417,316,271,618
66,275,262,566
368,447,332,502
832,980,644,198
294,330,237,370
207,278,391,322
449,308,264,319
294,672,326,671
Rows and columns are numbered from 0.
Which number is the entry at row 2, column 0? 368
Which number is the entry in row 0 and column 2? 271
Which number is the entry in the top-left corner? 417
Which number is the entry at row 1, column 1? 275
Which number is the entry at row 1, column 0? 66
Which number is the entry in the bottom-right corner? 671
The entry at row 0, column 1 -> 316
The top-right entry -> 618
Which number is the entry in the bottom-left corner? 294
The entry directly above 644 is 332

grid = -1; -15; -1; -8; -7; -26; -6; -3; -3; -4; -13; 1; 1; -28
Give the smallest entry.
-28
Give the entry just left of the smallest entry.
1

[[4 3 9 8 6 2 1 2]
 [4 3 9 8 6 2 1 2]
 [4 3 9 7 6 2 1 2]
 [4 3 9 8 6 1 1 1]
 [5 3 9 7 6 3 2 2]
 [5 3 8 7 6 3 2 2]]
The bottom-right entry is 2
The top-right entry is 2
The first entry on the main diagonal: 4
The entry in the bottom-left corner?
A: 5
The smallest entry in the first row is 1
The third entry, reading row by row -> 9
The fifth entry in reading order?
A: 6
The second entry in reading order?
A: 3
The 3rd entry on the main diagonal is 9
The 2nd-last entry, reading row by row -> 2
The 3rd entry on the diagonal from the top-right corner is 2
